Here is a tiny trained network, its code and every weight. The questions are about switching its units off for an input and a target symbol, where a switched-off unit gives its printed mean instead of its output.

import numpy as np


def w(rows, s, z=0):
    codes = np.array(rows[::2]) - 128.0
    scale = np.full(codes.shape[1], s)
    scale[-1] = z or s
    return codes * scale


def norm(h):
    return h / np.sqrt((h * h).mean(-1, keepdims=True) + 1e-5)


def f(y):
    return y / 2 * (1 + np.tanh(0.7978845608 * (y + 0.044715 * y**3)))


def softmax(a):
    e = np.exp(a - a.max(-1, keepdims=True))
    return e / e.sum(-1, keepdims=True)


def log_softmax(a):
    a = a - a.max(-1, keepdims=True)
    return a - np.log(np.exp(a).sum(-1, keepdims=True))


def net(x, mask):
    ids = ['ΔΠβηλμξτ'.index(c) for c in x.split()]
    T = len(ids)
    res = E[ids] + P[:T]
    r = norm(res)
    for j in range(2):
        rows = slice(2 * j, 2 * j + 2)
        q, k, v = (r @ M[0][rows].T for M in (Q, K, V))
        z = softmax(np.where(np.tri(T) > 0, q @ k.T / 2**0.5, -1e9)) @ v
        o = O[0][rows]
        res = res + np.where(mask[j], z, o[:, -1]) @ o[:, :-1]
    y = f(norm(res) @ A[0][:, :-1].T + A[0][:, -1])
    res = res + np.where(mask[2:26], y, B[0][:, -1]) @ B[0][:, :-1]
    return log_softmax(norm(res)[-1] @ U[:, :-1].T + U[:, -1])


Q, K, V, O, A, B = {}, {}, {}, {}, {}, {}
E = w([
[252,119,146,155],'Δ',
[189,53,153,30],'Π',
[232,175,100,99],'β',
[91,77,170,65],'η',
[184,56,156,35],'λ',
[116,44,80,161],'μ',
[81,116,179,175],'ξ',
[88,177,12,88],'τ',
],0.016)
P = w([
[114,52,92,254],'0',
[122,122,103,208],'1',
[136,137,110,160],'2',
[134,157,123,131],'3',
[127,174,137,104],'4',
[113,196,152,79],'5',
[120,196,152,73],'6',
],0.0071)
Q[0] = w([
[72,99,196,113],'head 1',
[196,101,199,2],'head 1',
[61,184,72,186],'head 2',
[187,155,39,90],'head 2',
],0.0087)
K[0] = w([
[2,144,217,189],'head 1',
[44,251,177,52],'head 1',
[43,67,232,187],'head 2',
[207,127,91,208],'head 2',
],0.0081)
V[0] = w([
[115,181,210,136],'head 1',
[131,73,168,254],'head 1',
[117,187,166,134],'head 2',
[142,137,158,180],'head 2',
],0.0095)
O[0] = w([
[191,3,134,181,98],'head 1',
[173,99,132,83,252],'head 1',
[175,88,68,210,13],'head 2',
[96,200,240,137,91],'head 2',
],0.0075,0.0031)
A[0] = w([
[150,114,99,132,125],'neuron 1',
[177,112,156,194,107],'neuron 2',
[52,76,139,172,157],'neuron 3',
[81,79,70,164,70],'neuron 4',
[27,167,144,208,67],'neuron 5',
[155,130,135,123,120],'neuron 6',
[177,26,151,89,134],'neuron 7',
[125,162,94,80,117],'neuron 8',
[213,177,117,107,52],'neuron 9',
[149,157,192,117,122],'neuron 10',
[122,141,206,111,111],'neuron 11',
[124,107,107,129,125],'neuron 12',
[66,152,148,90,105],'neuron 13',
[105,149,125,97,73],'neuron 14',
[209,172,87,97,161],'neuron 15',
[159,136,198,167,60],'neuron 16',
[111,160,159,111,173],'neuron 17',
[163,121,6,145,172],'neuron 18',
[186,155,136,170,11],'neuron 19',
[159,141,156,167,1],'neuron 20',
[77,197,162,226,231],'neuron 21',
[144,134,169,112,81],'neuron 22',
[96,127,159,90,80],'neuron 23',
[154,154,162,171,47],'neuron 24',
],0.014,0.0026)
B[0] = w([
[121,164,126,152,126],'neuron 1',
[142,104,109,128,145],'neuron 2',
[121,151,177,110,185],'neuron 3',
[110,195,163,80,140],'neuron 4',
[132,70,178,155,135],'neuron 5',
[112,156,138,102,130],'neuron 6',
[114,158,132,164,250],'neuron 7',
[129,75,109,158,157],'neuron 8',
[121,144,144,146,150],'neuron 9',
[149,161,120,104,148],'neuron 10',
[160,161,131,94,170],'neuron 11',
[91,169,123,108,134],'neuron 12',
[131,126,93,185,175],'neuron 13',
[142,100,98,140,142],'neuron 14',
[46,142,124,190,162],'neuron 15',
[112,118,88,68,146],'neuron 16',
[172,97,95,119,145],'neuron 17',
[150,130,197,141,152],'neuron 18',
[184,96,133,112,133],'neuron 19',
[149,123,93,110,128],'neuron 20',
[135,2,109,155,142],'neuron 21',
[127,160,127,109,142],'neuron 22',
[168,133,104,135,173],'neuron 23',
[163,99,115,56,131],'neuron 24',
],0.0095,0.011)
U = w([
[245,165,98,146,79],'Δ',
[108,110,56,43,44],'Π',
[167,176,166,235,88],'β',
[35,184,193,87,120],'η',
[129,133,89,89,12],'λ',
[143,150,90,66,28],'μ',
[152,27,176,147,216],'ξ',
[65,103,47,143,255],'τ',
],0.012,0.0032)

Each question gives the input, a string of symbols that net reads in full, and the target symbol t.
The units are the heads (2 rows each of Q, K, V and O) and the neurons (one row each of A and B). Each row of codes is followed by its name. A weight is (code - 128) times the scale printed after its matrix; where a second scale follows, it is the last column's (O, A, B and U).
mask holds one flag per unit, heads first, then neurons. A switched-off unit (its flag False) gives its mean, the last column of its rows in O or B, instead of its output. The means were averaged over made-up inputs and are rounded, as every weight is.
A unit's drop is (log p(t) with every unit on - log p(t) with that unit switched off) / (log p(t) with every unit on - log p(t) with every unit switched off).
most important unit: the unit with the biggest drop
k most important neurons: the k neurons with the biggest drops, biggest first
drop when u is switched off: that unit's drop, to one decimal
input η ξ η τ η Π η, target Π: 4 most important neurons	(neuron 18; neuron 15; neuron 23; neuron 9)
input τ η η η η Π, target η: most important unit	neuron 7
input η Π μ η Π τ η, target Π: 3 most important neurons	(neuron 15; neuron 7; neuron 23)
input η ξ η ξ τ τ Π, target τ: 4 most important neurons	(neuron 3; neuron 15; neuron 4; neuron 8)
input η τ η, target τ: 3 most important neurons	(neuron 18; neuron 13; neuron 23)
input Π Π λ, target Π: 3 most important neurons	(neuron 3; neuron 18; neuron 8)
input Π η η μ η ξ η, target ξ: 2 most important neurons	(neuron 15; neuron 4)
input η η τ Π η Π, target η: 3 most important neurons	(neuron 7; neuron 13; neuron 15)
input η Π η η Δ Δ η, target Δ: 4 most important neurons	(neuron 23; neuron 15; neuron 13; neuron 17)
input η η β, target β: 2 most important neurons	(neuron 15; neuron 18)
input η τ τ η, target τ: 2 most important neurons	(neuron 13; neuron 18)
input μ η η η μ ξ Π, target ξ: drop when head 2 is switched off	0.1
input Π η η Δ Π β η, target Δ: drop when neuron 4 is switched off	0.2
input λ η τ λ, target τ: most important unit	head 1
input ξ λ ξ τ ξ λ, target ξ: drop when head 1 is switched off	2.4
input η τ η η ξ μ Π, target ξ: drop when neuron 24 is switched off	0.1
